What each symbol does to the elements:
cn σ zb
cn α bt
hn σ lg
hn α ll
pp σ qt
pp α th
rr σ sm
rr α qp
nb σ jh
nb α jp
pg σ pn
pg α dl
dl σ pr
dl α pg
bh σ qd
bh α rc
qt σ mp
qt α rn
mb σ mg
mb α hj
tb σ jp
tb α jh
jg σ nb
jg α gr
rc σ rr
rc α bh
bb σ pg
bb α pr
zb σ hj
zb α mg
pn σ tb
pn α mh
sm σ hn
sm α rf
hj σ pc
hj α mb
rf σ qp
rf α sm
pj σ ll
pj α lg
lg σ mj
lg α pj
mp σ jg
mp α fq
pq σ pp
pq α zd
gr σ fq
gr α jg
th σ zd
th α pp
pr σ cn
pr α bb
ll σ rf
ll α hn
cp σ pj
cp α mj
mj σ pq
mj α cp
jh σ mh
jh α tb
qd σ mb
qd α pc
jp σ gr
jp α nb
qp σ bh
qp α rr
fq σ rn
fq α mp
mh σ dl
mh α pn
bt σ bb
bt α cn
pc σ rc
pc α qd
mg σ bt
mg α zb
zd σ cp
zd α pq
rn σ th
rn α qt

The rows follow the links: the fewer symbols apart two elements are, the more alike their rows tend to be.

Rows with their elements:
-338;452;-203;-98;174;1020;660;119;463;510;-164;129;244;146;37;95;-129;183;-83;-43;-601;-793;-38;412;1077;185;1;-232;200;-73;-146;-479;-545;-783;19;-399;154;410;-79;-289;-340;-240;88;43; element qd
-68;874;643;-152;-306;60;-332;355;124;26;-637;903;-155;-126;264;164;182;-62;459;169;-652;-582;369;270;588;-39;-59;-516;-143;116;-359;-90;-840;-391;514;-254;186;257;267;-449;-77;-144;403;-141; element mg
106;-317;-97;-150;-212;249;-353;117;526;-331;-95;-123;536;-646;-174;-424;-114;173;-164;182;-140;238;604;-345;657;-1029;534;-406;336;-365;-164;-240;755;-227;-32;17;320;-42;-46;637;848;33;350;436; element rr
326;-371;169;-281;-159;543;250;-3;458;220;-86;96;27;84;68;-316;-27;-9;232;-203;-562;-9;-500;27;860;-130;-199;239;158;-410;-150;-116;304;-581;-354;229;705;-373;-596;462;408;-1241;-41;1047; element fq
94;379;611;186;-356;-886;-881;223;-319;-313;-264;331;-145;-340;115;-112;41;338;316;315;9;199;513;26;-351;-379;367;-282;-113;609;-98;191;-221;239;349;-240;-193;-28;334;-452;289;812;508;-689; element bb
-284;-227;-664;321;144;1052;381;-360;286;4;-121;-497;454;-123;-352;236;-605;-559;-48;-90;819;189;318;-224;108;-420;-190;-223;26;-843;579;-170;-44;250;494;418;-257;470;255;264;-359;-265;-64;213; element jg
-240;-211;-906;104;663;810;788;-295;300;390;409;-677;422;528;-498;158;-304;193;-619;-267;90;-416;-189;85;229;133;78;16;56;-90;229;-213;-59;-44;-231;-269;-600;323;-87;-20;-492;160;-533;-279; element qp
367;41;124;233;-288;-973;-793;241;-318;-462;105;109;-31;-465;-139;-158;162;400;47;455;200;288;252;-258;-680;-542;560;-39;-10;604;-64;280;319;413;-116;-333;-347;-140;55;-219;537;1097;505;-791; element pg
-16;-246;206;-781;-117;-199;-142;157;-195;-464;-288;103;180;-165;370;-126;943;173;162;177;-667;-3;322;20;430;112;69;-147;373;109;-667;43;922;-93;-696;22;692;-473;-94;349;569;-41;-96;775; element hn
483;-542;-338;-289;149;379;345;117;501;79;263;-270;1;-43;-146;-595;-261;329;-268;-211;-406;-46;-491;43;691;-180;-64;463;223;-315;-70;-131;520;-509;-620;-186;343;-404;-703;776;473;-755;-32;640; element gr

Each walk starts at a row. The symbols on each line, taken left to right, move it on to the next element.
Answer with the element's row; about right is enough.
-253;153;-704;-164;441;955;1002;-218;426;539;442;-346;430;375;-183;24;-234;96;-415;-70;-210;-655;-119;329;696;191;7;-186;124;-185;41;-379;-348;-418;-245;-347;-212;482;-178;-6;-443;-108;-379;-50
α σ σ α α
-82;-278;53;-516;-76;192;-208;182;-7;-553;-190;34;537;-362;151;-326;635;-18;-31;257;-519;122;605;-177;658;-526;357;-409;437;-300;-539;-64;896;-100;-495;-52;547;-262;49;569;707;-138;128;717
σ σ
0;-356;411;-597;-129;-617;-37;139;-618;-294;-176;218;-178;260;532;-21;899;-48;325;-109;-690;156;-202;119;-88;552;-68;293;152;74;-546;287;706;89;-666;82;753;-632;-262;153;467;-114;-332;783
10;788;864;89;-280;-324;-810;322;-10;-64;-464;777;-216;-343;423;85;123;135;295;379;-296;-110;459;50;16;-53;147;-367;-19;556;-261;211;-629;-61;468;-25;113;229;289;-508;85;398;724;-608
α α σ σ σ
481;-383;-185;278;-85;-818;-492;-120;92;-327;598;-383;151;-351;-395;-301;-124;594;-406;143;155;414;169;-306;-535;-509;743;50;170;476;177;249;664;246;-422;-462;-298;-294;-306;82;501;854;110;-577
σ σ
486;-670;-635;-95;244;59;339;-115;254;-77;491;-567;-6;-83;-322;-497;-148;624;-468;-149;-213;152;-432;-177;182;-314;314;507;204;-110;249;-173;602;-389;-723;-422;93;-498;-697;527;475;-32;-151;200
355;-173;280;55;-299;-824;-15;55;-528;109;94;73;-872;378;191;-5;50;-165;169;-258;-62;432;-901;-30;-852;749;-546;708;-242;139;123;212;-33;144;156;298;293;-578;-482;-74;-110;-548;-318;119
σ σ α σ α
269;-149;278;211;-68;-499;167;-240;-242;198;149;-44;-734;272;-90;-53;-465;-273;128;-272;440;548;-1008;-141;-946;294;-614;675;-352;-19;448;321;-278;271;292;535;-228;-316;-364;176;-322;-517;-157;-175
σ σ α α
107;-156;-456;560;19;536;203;-419;187;234;86;-486;21;-59;-432;248;-780;-616;12;93;946;296;-170;-345;-362;-369;-394;185;-186;-690;730;43;-167;299;672;650;-482;253;128;335;-371;-389;-190;61
-170;921;225;-178;-39;551;286;363;322;308;-420;369;33;113;419;84;-36;93;169;64;-791;-765;114;448;871;-70;-91;-309;-25;-97;-433;-238;-889;-694;144;-245;171;574;37;-270;-256;-403;198;77
α α α σ σ
427;-172;-193;127;-54;388;-374;19;509;-108;17;-268;203;-799;-458;-366;-548;449;-232;76;283;146;521;-299;589;-1141;562;-288;161;-213;202;-230;316;-286;230;-56;54;86;-66;465;774;96;513;-188
σ σ σ σ σ
63;-207;376;-486;-164;-755;36;4;-517;-198;37;233;-611;331;416;-132;514;-30;349;-209;-408;120;-629;135;-384;925;-376;516;-168;351;-336;314;290;-41;-441;268;564;-650;-325;-118;-54;-255;-379;429
247;-248;-219;536;-93;20;68;-408;16;238;216;-291;-413;219;-325;-13;-882;-478;-76;-353;791;449;-784;-323;-865;-59;-473;523;-232;-306;649;51;-261;343;660;564;-216;7;-157;161;-501;-531;-177;-200
σ σ α α σ
-590;-84;-401;128;249;1253;346;-233;155;55;-230;-401;807;-28;-103;416;-110;-459;53;77;362;-58;626;-167;519;-126;-19;-477;117;-777;59;-425;145;242;249;240;-71;477;591;158;-296;-85;-185;454
α σ α σ σ
-747;37;-463;-241;419;761;436;-131;-28;-133;-300;-165;875;72;50;470;526;-409;-20;20;37;-441;682;132;705;135;-5;-573;243;-426;-154;-119;102;232;-86;33;62;605;666;-110;-382;67;-284;273
436;-587;-466;58;130;-314;-188;-31;150;-90;774;-489;133;-152;-359;-483;-116;493;-630;13;42;252;-180;-178;-287;-433;556;332;140;127;187;24;848;-107;-777;-438;-178;-450;-492;464;592;460;73;-331
σ α σ σ
-923;269;-110;-373;198;452;306;-23;-235;-156;-173;110;592;342;434;661;881;-195;102;206;-381;-647;520;325;475;584;92;-606;184;23;-529;-162;72;10;-261;-194;129;348;517;-440;-448;353;-144;197
α σ α σ σ
-629;412;-45;-497;342;-11;221;85;-243;126;-178;451;49;456;435;402;876;96;71;19;-579;-734;111;362;140;736;-77;-448;81;415;-672;13;-279;-26;-401;-445;94;259;354;-558;-450;438;-247;-185
448;615;393;467;-146;-619;-232;279;127;320;268;177;-572;-29;-152;98;-525;542;-137;96;-115;-8;-508;193;-552;15;155;104;-38;680;254;221;-665;-231;283;-497;-430;26;-412;-384;-82;485;378;-1068
α σ σ α
-286;532;264;-116;107;-425;138;152;-338;254;16;494;-290;557;426;183;480;310;-35;55;-503;-479;-207;560;-223;1006;-53;-165;-57;954;-427;129;-549;-105;-282;-425;-76;64;198;-824;-404;507;-103;-538
σ σ σ σ
723;186;-143;537;-133;274;-396;66;614;140;237;-281;-36;-527;-561;-470;-788;359;-263;143;161;243;-32;-254;215;-1082;463;-25;-104;-155;445;-54;-385;-379;425;-299;-271;154;-124;226;409;207;597;-587
67;742;334;140;-45;-777;-103;185;-136;384;237;491;-511;349;283;62;-41;472;-111;134;-398;-335;-370;386;-379;606;35;26;-65;910;-223;169;-702;-249;-181;-484;-328;54;-108;-798;-203;539;191;-1069
σ α α σ
587;262;135;506;-194;-208;-358;152;541;270;275;49;-323;-367;-422;-385;-794;412;-279;42;33;-17;-97;-62;-253;-655;377;114;-226;353;515;135;-675;-374;454;-358;-555;26;-380;21;171;77;457;-1065
-278;-147;-134;213;31;-543;-103;-381;-556;-158;-20;-239;68;173;-174;389;81;-451;100;50;850;478;106;-276;-1101;217;-310;-15;-280;-38;160;360;101;893;279;364;-440;14;607;-148;-484;561;-218;-240
α α σ σ
-329;-334;-892;331;581;233;603;-474;82;100;690;-728;435;601;-481;353;-117;-5;-536;-180;765;-56;-79;39;-581;203;39;185;-49;-93;286;98;221;450;-237;-197;-722;211;145;-151;-669;438;-691;-421
α α α σ α
-184;-281;-430;265;218;-331;152;-405;-312;-83;434;-537;261;215;-304;394;-41;-365;-293;-198;1004;277;47;-326;-957;262;-173;126;-185;35;351;-48;78;726;23;246;-563;76;601;-225;-525;754;-530;-371
